Below are the code and all the weights of a small trained network. Each question names an input and a target symbol and asks about switching units off, where a switched-off unit gives its printed mean instead of its output.

import numpy as np


def w(rows, s, z=0):
    codes = np.array(rows[::2]) - 128.0
    scale = np.full(codes.shape[1], s)
    scale[-1] = z or s
    return codes * scale


def f(y):
    return y / 2 * (1 + np.tanh(0.7978845608 * (y + 0.044715 * y**3)))


def softmax(a):
    e = np.exp(a - a.max(-1, keepdims=True))
    return e / e.sum(-1, keepdims=True)


def log_softmax(a):
    a = a - a.max(-1, keepdims=True)
    return a - np.log(np.exp(a).sum(-1, keepdims=True))


def net(x, mask):
    ids = ['ΘΣΦΩβγεζλμξπτψ'.index(c) for c in x.split()]
    T = len(ids)
    res = E[ids] + P[:T]
    u = 0
    for l in range(2):
        r = res
        for j in range(3):
            rows = slice(3 * j, 3 * j + 3)
            q, k, v = (r @ M[l][rows].T for M in (Q, K, V))
            z = softmax(np.where(np.tri(T) > 0, q @ k.T / 3**0.5, -1e9)) @ v
            o = O[l][rows]
            res = res + np.where(mask[u + j], z, o[:, -1]) @ o[:, :-1]
        u += 3
        y = f(res @ A[l][:, :-1].T + A[l][:, -1])
        res = res + np.where(mask[u : u + 4], y, B[l][:, -1]) @ B[l][:, :-1]
        u += 4
    return log_softmax(res[-1] @ U[:, :-1].T + U[:, -1])


Q, K, V, O, A, B = {}, {}, {}, {}, {}, {}
E = w([
[197,87,180,177,170,195,170,176,171,37,116],'Θ',
[115,147,156,221,128,204,161,238,236,50,109],'Σ',
[214,187,110,179,170,61,180,43,158,116,211],'Φ',
[210,179,143,86,79,208,98,194,158,90,103],'Ω',
[146,152,215,193,110,177,135,46,123,145,76],'β',
[168,81,90,213,118,144,218,175,136,185,67],'γ',
[202,232,134,85,140,190,162,146,250,64,182],'ε',
[122,216,138,154,169,187,226,142,100,101,84],'ζ',
[251,68,142,79,154,120,137,62,110,211,140],'λ',
[131,73,22,228,137,124,207,147,60,165,102],'μ',
[173,166,79,91,131,137,57,156,40,141,238],'ξ',
[94,56,117,128,43,50,134,172,196,177,248],'π',
[154,124,93,241,98,129,13,130,144,200,141],'τ',
[206,162,10,121,63,145,170,75,160,27,58],'ψ',
],0.017)
P = w([
[93,120,221,203,87,228,201,42,92,142,202],'0',
[160,135,232,157,65,122,120,142,85,100,108],'1',
[140,195,162,102,118,146,181,9,97,88,142],'2',
[139,125,140,150,36,223,194,105,78,185,165],'3',
[169,120,203,149,103,105,101,162,99,99,86],'4',
[127,175,130,96,144,125,168,48,105,122,126],'5',
[146,120,111,151,69,205,177,149,101,198,155],'6',
[173,108,173,151,129,85,80,187,121,95,71],'7',
[119,155,101,86,167,118,144,88,113,146,114],'8',
[140,114,80,156,93,178,160,173,118,211,154],'9',
[177,95,140,156,154,62,52,202,148,97,53],'10',
[107,133,70,82,200,114,123,126,126,168,96],'11',
[130,110,51,160,124,152,144,204,141,222,156],'12',
],0.013)
Q[0] = w([
[177,157,104,163,135,184,135,148,130,136,107],'0.h1',
[135,144,159,154,140,154,147,180,132,163,154],'0.h1',
[106,149,164,110,177,115,110,128,125,120,99],'0.h1',
[156,149,145,152,126,175,128,144,148,147,174],'0.h2',
[125,153,153,157,157,139,104,81,136,121,70],'0.h2',
[89,113,171,152,111,120,102,154,116,193,172],'0.h2',
[166,128,95,144,86,137,164,124,160,146,104],'0.h3',
[253,143,142,185,96,171,162,194,121,178,178],'0.h3',
[132,121,113,153,86,153,151,157,113,172,199],'0.h3',
],0.016)
K[0] = w([
[138,115,62,103,212,138,105,144,152,110,36],'0.h1',
[133,124,98,105,215,99,63,164,177,174,137],'0.h1',
[108,186,229,142,185,178,165,119,87,121,106],'0.h1',
[83,118,104,68,214,57,138,155,82,140,62],'0.h2',
[88,127,170,167,108,120,127,42,101,137,89],'0.h2',
[112,117,129,96,123,73,245,156,66,223,157],'0.h2',
[182,104,65,117,130,133,165,138,179,127,85],'0.h3',
[123,95,44,74,221,77,51,166,187,130,95],'0.h3',
[126,131,27,154,113,86,77,169,136,155,191],'0.h3',
],0.011)
V[0] = w([
[177,169,106,156,161,128,83,106,196,210,115],'0.h1',
[133,69,66,131,155,167,65,84,138,93,85],'0.h1',
[156,195,179,254,115,180,160,187,176,127,165],'0.h1',
[96,162,125,148,174,103,98,150,94,154,90],'0.h2',
[103,148,110,84,184,83,220,139,98,169,101],'0.h2',
[176,193,113,170,118,175,143,165,200,136,122],'0.h2',
[37,110,64,127,92,112,66,135,115,91,146],'0.h3',
[87,25,88,147,101,108,206,171,104,122,99],'0.h3',
[149,162,105,174,160,108,134,147,17,94,151],'0.h3',
],0.0073)
O[0] = w([
[90,133,106,69,30,123,124,131,59,152,106,142],'0.h1',
[188,172,156,169,25,131,193,81,129,161,171,118],'0.h1',
[26,162,136,168,152,89,132,142,122,180,144,255],'0.h1',
[57,172,159,150,94,106,150,91,102,77,105,70],'0.h2',
[77,140,141,94,112,116,127,71,62,101,112,69],'0.h2',
[87,146,109,143,158,118,136,166,156,143,123,229],'0.h2',
[85,94,113,115,188,254,15,143,142,117,159,46],'0.h3',
[155,61,103,90,140,178,171,149,112,50,56,112],'0.h3',
[89,77,61,157,98,115,67,75,185,57,130,164],'0.h3',
],0.0083,0.0084)
A[0] = w([
[160,181,52,149,127,143,143,81,60,144,174,102],'0.n1',
[88,122,72,134,144,191,205,106,129,130,111,95],'0.n2',
[102,112,103,173,74,254,153,85,110,158,139,2],'0.n3',
[149,177,212,115,157,100,110,148,177,105,26,91],'0.n4',
],0.0087,0.0075)
B[0] = w([
[89,114,152,91,193,178,153,173,254,137,37,254],'0.n1',
[151,130,98,43,117,116,63,88,41,166,188,247],'0.n2',
[140,73,131,121,176,89,74,213,241,81,152,209],'0.n3',
[245,149,147,155,103,255,93,135,144,109,212,240],'0.n4',
],0.0094,0.0053)
Q[1] = w([
[51,149,196,145,115,177,124,138,102,132,186],'1.h1',
[19,145,66,103,127,184,133,192,166,30,134],'1.h1',
[168,112,228,162,187,72,95,154,58,7,136],'1.h1',
[47,100,172,142,129,204,114,146,174,157,174],'1.h2',
[121,135,119,61,218,125,2,73,117,164,210],'1.h2',
[144,59,115,115,139,171,151,129,149,105,124],'1.h2',
[49,152,84,68,108,149,156,191,207,69,144],'1.h3',
[179,183,104,58,134,134,161,45,126,145,132],'1.h3',
[65,144,131,115,83,97,165,216,99,57,90],'1.h3',
],0.0076)
K[1] = w([
[161,207,156,118,146,176,149,148,153,108,147],'1.h1',
[22,162,90,119,112,148,137,210,95,42,59],'1.h1',
[97,61,229,191,172,81,157,144,136,28,100],'1.h1',
[117,149,94,145,106,130,34,90,138,187,122],'1.h2',
[48,124,197,39,99,215,82,164,173,58,255],'1.h2',
[97,133,49,118,83,111,73,96,96,109,68],'1.h2',
[128,243,26,125,90,150,143,211,165,63,115],'1.h3',
[168,107,162,91,136,151,146,80,144,175,216],'1.h3',
[158,170,179,114,83,126,161,204,132,32,143],'1.h3',
],0.0069)
V[1] = w([
[176,134,140,107,254,50,106,137,153,137,115],'1.h1',
[123,111,158,114,165,132,103,88,135,156,109],'1.h1',
[153,135,146,67,167,118,94,100,144,159,212],'1.h1',
[133,158,137,96,146,139,145,187,123,121,175],'1.h2',
[156,194,134,126,186,139,60,138,96,173,63],'1.h2',
[141,124,82,165,124,109,180,142,131,176,127],'1.h2',
[156,130,190,133,171,85,102,195,126,75,70],'1.h3',
[142,156,94,127,78,90,145,139,148,85,127],'1.h3',
[134,175,135,75,148,185,136,154,121,111,152],'1.h3',
],0.0083)
O[1] = w([
[142,179,192,137,47,62,225,155,137,1,205,229],'1.h1',
[48,164,107,168,109,170,178,178,155,87,98,98],'1.h1',
[113,242,161,125,94,155,144,164,121,162,201,204],'1.h1',
[226,111,108,131,64,190,164,108,115,59,104,187],'1.h2',
[17,147,131,100,144,140,123,157,207,107,114,144],'1.h2',
[173,31,58,108,203,81,105,106,60,155,88,254],'1.h2',
[121,164,189,193,147,116,93,96,125,123,130,106],'1.h3',
[212,66,171,147,146,118,210,56,130,190,156,120],'1.h3',
[59,107,152,163,150,110,143,60,88,196,162,151],'1.h3',
],0.0058,0.0083)
A[1] = w([
[150,85,164,161,81,60,53,248,109,100,98,89],'1.n1',
[99,35,210,207,133,109,174,179,107,124,92,3],'1.n2',
[160,227,116,134,255,86,215,58,137,75,22,116],'1.n3',
[133,188,47,79,206,125,151,101,141,86,138,19],'1.n4',
],0.0074,0.0068)
B[1] = w([
[22,71,128,84,134,108,183,117,83,177,145,242],'1.n1',
[187,251,162,59,44,96,87,165,183,77,33,156],'1.n2',
[81,143,140,121,83,131,101,160,71,61,124,253],'1.n3',
[171,75,246,153,103,98,136,162,163,214,133,166],'1.n4',
],0.013,0.0066)
U = w([
[124,143,70,107,151,41,95,123,143,86,157,98],'Θ',
[129,110,87,197,192,159,123,187,93,80,125,76],'Σ',
[92,117,143,52,144,102,101,129,166,159,134,54],'Φ',
[100,105,13,191,60,159,95,112,191,79,120,188],'Ω',
[136,111,164,170,155,78,59,153,133,155,94,115],'β',
[72,138,98,139,84,161,129,50,80,162,130,220],'γ',
[168,48,156,148,168,127,159,148,191,120,114,86],'ε',
[118,90,174,87,138,233,110,183,63,142,157,2],'ζ',
[130,128,149,109,150,53,155,65,127,187,176,54],'λ',
[174,163,87,94,159,81,47,147,138,114,148,121],'μ',
[117,115,79,145,168,110,133,94,87,132,107,209],'ξ',
[129,85,133,255,145,143,135,96,117,172,129,184],'π',
[131,100,110,43,123,97,22,53,117,89,217,228],'τ',
[108,114,119,100,92,188,213,92,136,148,48,109],'ψ',
],0.0095,0.0075)

Each question gives the input, a string of symbols that net reads in full, and the target symbol t.
The units are the heads (3 rows each of Q, K, V and O) and the neurons (one row each of A and B). Each row of codes is followed by its name. A weight is (code - 128) times the scale printed after its matrix; where a second scale follows, it is the last column's (O, A, B and U).
mask holds one flag per unit, layer by layer, with each layer's heads first. A switched-off unit (its flag False) gives its mean, the last column of its rows in O or B, instead of its output. The means were averaged over made-up inputs and are rounded, as every weight is.
A unit's drop is (log p(t) with every unit on - log p(t) with that unit switched off) / (log p(t) with every unit on - log p(t) with every unit switched off).
The circuit of an input: a set's keep is (log p(t) with only the set's units on - log p(t) with every unit switched off) / (log p(t) with every unit on - log p(t) with every unit switched off). Starting from the 12 units with the biggest drops (on a tie, the unit counted first), units are removed one at a time, each time the one whose removal leaves the highest keep (on an exact tie, the one counted first), for as long as the keep stays at least 0.8.
units of the circuit, in order: the units of the circuit, biggest drop first
most important unit: the unit with the biggest drop
k most important neurons: the k neurons with the biggest drops, biggest first
k most important neurons of layer l: the k neurons of layer l with the biggest drops, biggest first
which heads matter: for each layer, one digit per head in row order, 1 if its drop is at least 0.15 and else 0, layers parted by /
input ε μ Φ, target β: most important unit : 1.n4
input λ Θ ζ Φ Φ Θ λ π ξ, target Φ: units of the circuit, in order : 0.n1, 1.n4
input γ ζ μ μ ψ β β, target ε: which heads matter : 100 / 000
input ξ μ Σ γ ε μ ε Ω Θ Ω π β, target γ: 2 most important neurons of layer 0 : 0.n3, 0.n1
input ξ Ω γ Ω β ψ Σ, target ε: units of the circuit, in order : 0.h1, 0.n3
input λ π ζ ε ξ π Ω ξ Σ Ω, target Ω: which heads matter : 001 / 000
input Φ γ Σ ε Ω λ Θ, target ψ: which heads matter : 101 / 000
input Σ μ Ω β, target τ: units of the circuit, in order : 0.h3, 0.n2, 0.n3
input β λ Ω Φ γ μ Ω γ Ω λ π, target Φ: which heads matter : 001 / 000
input γ ε ζ Φ γ Φ λ ψ γ Σ ε τ Ω, target Φ: which heads matter : 101 / 010
input ε ψ Θ, target Σ: units of the circuit, in order : 1.n3, 0.h1
input γ Θ Ω μ τ π Ω ψ ψ ξ μ λ, target Θ: which heads matter : 000 / 100
input Θ ζ ξ γ β τ, target Ω: which heads matter : 001 / 000
input μ ξ Σ β ε τ ζ ε Ω ψ, target ε: 2 most important neurons : 0.n1, 0.n3
input π Ω ξ ξ ε, target μ: units of the circuit, in order : 0.n4, 0.h3, 1.n1
input ψ λ τ λ Θ λ ξ Ω Ω λ Ω Ω γ, target ξ: units of the circuit, in order : 0.n2, 0.h3, 1.h2, 0.n4
input ξ Σ ζ Ω Ω, target ζ: 2 most important neurons of layer 0 : 0.n4, 0.n1
input λ λ λ ψ Φ λ β, target ψ: units of the circuit, in order : 0.h3, 0.h1, 0.n1
input μ Ω Ω Θ, target π: most important unit : 0.n1
input ζ ε β γ μ λ Ω Φ ψ, target ψ: units of the circuit, in order : 0.h1, 0.n1
input Φ β Φ Σ μ, target ξ: 3 most important neurons : 0.n2, 0.n1, 1.n1
input ε τ Σ Ω Ω Ω ξ, target Ω: units of the circuit, in order : 0.h3, 0.n1, 1.h2
input ψ β Φ μ Φ γ ε π Ω μ, target ζ: most important neuron of layer 0 : 0.n2
input μ ε Σ β Σ λ Ω τ, target γ: units of the circuit, in order : 1.n1, 0.h1
input μ τ γ Ω λ Ω Ω, target ψ: 3 most important neurons : 0.n2, 0.n3, 1.n4
input Ω ζ λ Σ ε ξ λ Φ, target Θ: which heads matter : 001 / 100
input Ω Σ Ω ε ζ, target Σ: units of the circuit, in order : 0.h1, 1.n3
input ξ ξ ζ ζ ξ γ ζ ε Σ, target π: most important unit : 0.n4
input γ ψ Ω ψ Θ Φ ψ ξ ξ Θ μ, target ξ: 2 most important neurons of layer 0 : 0.n2, 0.n1
